Below is a small trained network, with its code and all its weights. Each question gives an input and a class and asks what happens when units are switched off, that is, made to give their printed mean instead of their output.

import numpy as np


def w(rows, s, z=0):
    codes = np.array(rows[::2]) - 128.0
    scale = np.full(codes.shape[1], s)
    scale[-1] = z or s
    return codes * scale


def f(y):
    return y / 2 * (1 + np.tanh(0.7978845608 * (y + 0.044715 * y**3)))


def log_softmax(a):
    a = a - a.max(-1, keepdims=True)
    return a - np.log(np.exp(a).sum(-1, keepdims=True))


def net(x, mask):
    res = np.array(x, float).reshape(1, 3) / 4 @ E
    y = f(res @ A[0][:, :-1].T + A[0][:, -1])
    res = res + np.where(mask, y, B[0][:, -1]) @ B[0][:, :-1]
    return log_softmax(res[-1] @ U[:, :-1].T + U[:, -1])


A, B = {}, {}
E = w([
[23,147,142],'x0',
[103,91,34],'x1',
[122,4,166],'x2',
],0.016)
A[0] = w([
[109,2,174,161],'neuron 0',
[166,84,130,119],'neuron 1',
[135,157,52,148],'neuron 2',
[99,43,28,86],'neuron 3',
[160,238,205,211],'neuron 4',
[102,167,26,150],'neuron 5',
[4,144,150,207],'neuron 6',
[187,119,114,207],'neuron 7',
[88,126,149,163],'neuron 8',
[100,133,155,147],'neuron 9',
[234,115,104,254],'neuron 10',
[108,21,96,41],'neuron 11',
[158,140,53,130],'neuron 12',
[202,121,121,234],'neuron 13',
[187,119,109,203],'neuron 14',
[156,95,216,147],'neuron 15',
[133,83,242,136],'neuron 16',
],0.016,0.0091)
B[0] = w([
[183,123,207,220],'neuron 0',
[166,136,121,159],'neuron 1',
[123,75,75,184],'neuron 2',
[111,251,136,200],'neuron 3',
[156,219,191,250],'neuron 4',
[25,104,73,204],'neuron 5',
[29,126,161,221],'neuron 6',
[187,135,82,184],'neuron 7',
[83,106,184,156],'neuron 8',
[101,122,170,148],'neuron 9',
[192,121,65,228],'neuron 10',
[145,229,188,183],'neuron 11',
[109,137,72,177],'neuron 12',
[227,157,97,200],'neuron 13',
[184,131,47,183],'neuron 14',
[201,84,156,179],'neuron 15',
[170,41,167,188],'neuron 16',
],0.012,0.023)
U = w([
[209,255,130,244],'0',
[89,229,225,253],'1',
[137,142,13,93],'2',
[35,130,91,54],'3',
[225,41,145,23],'4',
[103,14,236,23],'5',
],0.011,0.0056)

Each question gives the input, the list of numbers given to net, and the class t.
The units are the neurons (one row each of A and B). Each row of codes is followed by its name. A weight is (code - 128) times the scale printed after its matrix; where a second scale follows, it is the last column's (A, B and U).
mask holds one flag per neuron, in row order. A switched-off neuron (its flag False) gives its mean, the last column of its row in B, instead of its output. The means were averaged over made-up inputs and are rounded, as every weight is.
A unit's drop is (log p(t) with every unit on - log p(t) with that unit switched off) / (log p(t) with every unit on - log p(t) with every unit switched off).
most important unit: the unit with the biggest drop
top k neurons: the k neurons with the biggest drops, biggest first
drop when u is switched off: that unit's drop, to one decimal
input [6,8,1], class 1: most important unit => neuron 3
input [4,7,0], class 3: top 2 neurons => (neuron 4; neuron 5)
input [0,-3,8], class 4: top 2 neurons => (neuron 6; neuron 15)
input [-6,1,-8], class 2: top 2 neurons => (neuron 5; neuron 2)
input [1,7,0], class 3: top 2 neurons => (neuron 4; neuron 5)
input [2,1,7], class 1: top 3 neurons => (neuron 11; neuron 3; neuron 2)
input [0,7,-1], class 2: drop when neuron 6 is switched off => 0.1
input [8,5,1], class 1: drop when neuron 3 is switched off => 0.5
input [1,7,-8], class 3: drop when neuron 5 is switched off => 0.2
input [2,-1,8], class 5: drop when neuron 16 is switched off => 0.3
